Below is a small trained network, with its code and all its weights. Each question gives an input and a target symbol and asks what happens when units are switched off, that is, made to give their printed mean instead of their output.

import numpy as np


def w(rows, s, z=0):
    codes = np.array(rows[::2]) - 128.0
    scale = np.full(codes.shape[1], s)
    scale[-1] = z or s
    return codes * scale


def f(y):
    return y / 2 * (1 + np.tanh(0.7978845608 * (y + 0.044715 * y**3)))


def softmax(a):
    e = np.exp(a - a.max(-1, keepdims=True))
    return e / e.sum(-1, keepdims=True)


def log_softmax(a):
    a = a - a.max(-1, keepdims=True)
    return a - np.log(np.exp(a).sum(-1, keepdims=True))


def net(x, mask):
    ids = ['αβγδεζηθλμξπσφψω'.index(c) for c in x.split()]
    T = len(ids)
    res = E[ids] + P[:T]
    r = res
    for j in range(2):
        rows = slice(3 * j, 3 * j + 3)
        q, k, v = (r @ M[0][rows].T for M in (Q, K, V))
        z = softmax(np.where(np.tri(T) > 0, q @ k.T / 3**0.5, -1e9)) @ v
        o = O[0][rows]
        res = res + np.where(mask[j], z, o[:, -1]) @ o[:, :-1]
    y = f(res @ A[0][:, :-1].T + A[0][:, -1])
    res = res + np.where(mask[2:10], y, B[0][:, -1]) @ B[0][:, :-1]
    return log_softmax(res[-1] @ U[:, :-1].T + U[:, -1])


Q, K, V, O, A, B = {}, {}, {}, {}, {}, {}
E = w([
[92,86,125,153,91,179,162,78,157,72],'α',
[75,227,99,114,112,12,139,127,110,191],'β',
[152,87,172,102,146,92,140,171,142,124],'γ',
[124,161,182,124,140,77,143,9,227,143],'δ',
[103,188,122,129,147,118,190,134,164,169],'ε',
[78,108,25,141,164,119,131,241,92,96],'ζ',
[110,65,49,178,186,173,140,143,173,71],'η',
[95,44,127,182,88,111,72,168,110,97],'θ',
[122,75,135,69,97,87,87,112,68,122],'λ',
[63,115,112,123,64,138,141,153,61,217],'μ',
[139,163,153,66,164,25,127,93,164,80],'ξ',
[52,203,63,97,164,136,151,127,140,94],'π',
[187,112,71,131,191,64,175,140,168,165],'σ',
[59,131,77,30,132,96,96,151,106,159],'φ',
[80,143,192,62,126,137,81,156,119,18],'ψ',
[47,102,30,109,115,176,115,54,142,79],'ω',
],0.015)
P = w([
[175,175,71,139,10,172,169,77,166,135],'0',
[113,101,152,147,82,126,164,124,186,97],'1',
[176,180,158,158,113,167,98,121,135,133],'2',
[100,84,135,142,81,132,160,137,171,104],'3',
[155,174,151,192,110,143,118,130,65,136],'4',
[95,95,141,137,90,123,161,137,179,107],'5',
[163,146,178,167,163,152,106,122,95,130],'6',
[103,84,140,136,87,141,158,116,175,100],'7',
[159,130,185,173,193,152,104,134,81,133],'8',
[102,97,143,145,84,134,164,130,170,118],'9',
],0.014)
Q[0] = w([
[190,241,163,177,166,156,42,129,53,127],'head 0',
[83,48,121,75,79,33,210,175,174,150],'head 0',
[154,143,155,149,132,182,65,72,60,137],'head 0',
[50,15,83,59,52,47,253,192,239,99],'head 1',
[177,216,109,162,203,123,50,145,62,126],'head 1',
[105,128,118,151,144,154,108,106,129,109],'head 1',
],0.033)
K[0] = w([
[87,133,178,136,254,88,118,160,74,180],'head 0',
[164,136,79,83,27,75,134,186,197,125],'head 0',
[90,89,172,152,147,145,100,87,100,133],'head 0',
[172,168,36,77,10,99,141,181,201,93],'head 1',
[91,144,141,128,232,79,98,137,81,141],'head 1',
[83,125,128,135,137,179,138,108,127,101],'head 1',
],0.033)
V[0] = w([
[27,125,98,101,121,94,26,20,114,138],'head 0',
[185,75,75,150,127,3,48,160,147,148],'head 0',
[147,151,35,199,197,95,140,106,155,54],'head 0',
[193,30,167,229,80,141,110,52,136,133],'head 1',
[208,161,178,77,116,114,170,90,109,51],'head 1',
[131,177,124,195,161,75,163,101,161,227],'head 1',
],0.021)
O[0] = w([
[36,125,28,173,200,47,51,73,98,138,138],'head 0',
[193,63,49,153,51,10,175,142,148,157,40],'head 0',
[239,231,2,106,148,112,129,188,130,49,196],'head 0',
[233,51,167,214,53,203,20,113,173,178,222],'head 1',
[209,64,147,224,176,140,186,116,38,93,255],'head 1',
[221,87,88,6,197,114,133,73,190,183,188],'head 1',
],0.0089,0.007)
A[0] = w([
[184,88,94,108,64,142,126,120,187,160,175],'neuron 0',
[79,1,115,100,140,166,165,114,215,63,69],'neuron 1',
[119,171,136,212,168,20,63,189,129,138,139],'neuron 2',
[73,117,66,113,62,115,87,188,173,99,215],'neuron 3',
[47,91,141,182,135,102,152,86,111,158,85],'neuron 4',
[153,94,116,44,119,93,205,162,197,122,12],'neuron 5',
[96,145,75,69,122,80,158,107,134,101,60],'neuron 6',
[95,140,171,104,96,151,54,110,177,166,3],'neuron 7',
],0.0092,0.0039)
B[0] = w([
[27,111,208,56,224,16,72,210,75,92,254],'neuron 0',
[156,181,146,126,107,85,138,146,95,212,183],'neuron 1',
[107,112,65,96,92,196,137,65,150,105,203],'neuron 2',
[147,147,134,109,162,66,181,19,217,122,191],'neuron 3',
[211,191,162,35,87,80,87,77,131,118,234],'neuron 4',
[56,114,50,176,23,247,89,78,50,120,239],'neuron 5',
[135,22,189,201,152,145,147,214,181,193,211],'neuron 6',
[143,194,1,225,157,118,218,233,53,100,202],'neuron 7',
],0.0076,0.02)
U = w([
[143,159,90,248,120,164,51,164,142,148,124],'α',
[92,96,63,206,122,136,97,116,131,206,122],'β',
[152,107,179,164,79,118,157,173,142,157,209],'γ',
[163,143,98,167,192,114,31,104,116,192,56],'δ',
[180,168,90,79,119,207,122,91,129,170,118],'ε',
[128,148,69,167,25,129,170,155,202,108,251],'ζ',
[209,199,88,113,89,101,75,171,196,89,167],'η',
[74,134,90,254,111,34,82,164,142,111,68],'θ',
[189,148,88,173,27,99,44,77,146,164,221],'λ',
[138,231,69,173,120,84,104,139,82,209,126],'μ',
[202,121,46,186,134,81,185,98,92,85,163],'ξ',
[65,151,102,165,195,137,153,164,131,107,35],'π',
[118,127,50,125,93,111,78,154,82,108,51],'σ',
[84,145,110,110,112,58,152,83,154,144,150],'φ',
[77,168,133,180,119,113,133,85,70,80,2],'ψ',
[93,171,40,187,140,121,55,78,139,111,65],'ω',
],0.0031,0.0032)

Each question gives the input, a string of symbols that net reads in full, and the target symbol t.
The units are the heads (3 rows each of Q, K, V and O) and the neurons (one row each of A and B). Each row of codes is followed by its name. A weight is (code - 128) times the scale printed after its matrix; where a second scale follows, it is the last column's (O, A, B and U).
mask holds one flag per unit, heads first, then neurons. A switched-off unit (its flag False) gives its mean, the last column of its rows in O or B, instead of its output. The means were averaged over made-up inputs and are rounded, as every weight is.
A unit's drop is (log p(t) with every unit on - log p(t) with that unit switched off) / (log p(t) with every unit on - log p(t) with every unit switched off).
The circuit of an input: a set's keep is (log p(t) with only the set's units on - log p(t) with every unit switched off) / (log p(t) with every unit on - log p(t) with every unit switched off). Starting from all 10 units, units are removed one at a time, each time the one whose removal leaves the highest keep (on an exact tie, the one counted first), for as long as the keep stays at least 0.8.
circuit, biggest first: the units of the circuit, biggest drop first
most important unit: the unit with the biggest drop
k most important neurons: the k neurons with the biggest drops, biggest first
heads that matter: for each layer, one digit per head in row order, 1 if its drop is at least 0.15 and else 0, layers parted by /
drop of u: that unit's drop, to one decimal
input λ ζ μ η α σ, target λ: most important unit	head 0
input η α β δ ω η η ξ, target η: heads that matter	11
input β β ξ μ ξ θ φ, target φ: circuit, biggest first	(head 1; head 0; neuron 4)
input θ ε θ α λ μ ψ λ, target θ: heads that matter	01
input ψ ξ φ β μ δ γ γ ξ π, target ψ: heads that matter	11
input ξ ψ λ μ π ξ ξ ξ γ, target γ: heads that matter	10
input ε π θ α, target ε: circuit, biggest first	(head 0; head 1)
input ε φ θ ε ζ ω ω ξ, target ε: heads that matter	11
input γ α μ ξ γ ξ π η, target γ: circuit, biggest first	(head 0; head 1)
input θ β θ γ φ λ μ η, target θ: circuit, biggest first	(head 1; neuron 0; head 0)
input δ μ ω σ β θ β ω, target δ: circuit, biggest first	(head 1; neuron 0)
input φ ω β μ, target φ: circuit, biggest first	(head 1; head 0; neuron 4)
input β ξ μ σ δ μ ω β β, target β: circuit, biggest first	(head 1; neuron 6; neuron 5; head 0)
input δ ω ξ γ μ ψ β ξ, target δ: heads that matter	01
input π η β δ ω η δ γ α β, target π: most important unit	head 1
input ω φ ξ ξ φ μ ξ ζ λ ψ, target ω: circuit, biggest first	(head 0; neuron 2)
input η ζ β ζ π ψ ξ π ξ, target ξ: circuit, biggest first	(head 1; head 0)
input μ θ π λ, target μ: 2 most important neurons	(neuron 7; neuron 1)
input θ η σ ξ η λ ξ ψ, target θ: 3 most important neurons	(neuron 0; neuron 7; neuron 4)
input σ μ φ θ ζ ζ ξ ψ ζ σ, target σ: most important unit	neuron 0
input λ ε ξ ξ, target λ: 2 most important neurons	(neuron 4; neuron 0)
input ζ β μ η, target ζ: drop of neuron 5	0.1
input ξ ψ γ ψ μ γ μ φ, target ξ: drop of head 1	0.7
input γ μ μ μ, target γ: drop of head 0	0.7
input ω λ ξ ζ ω, target ω: drop of head 1	0.1
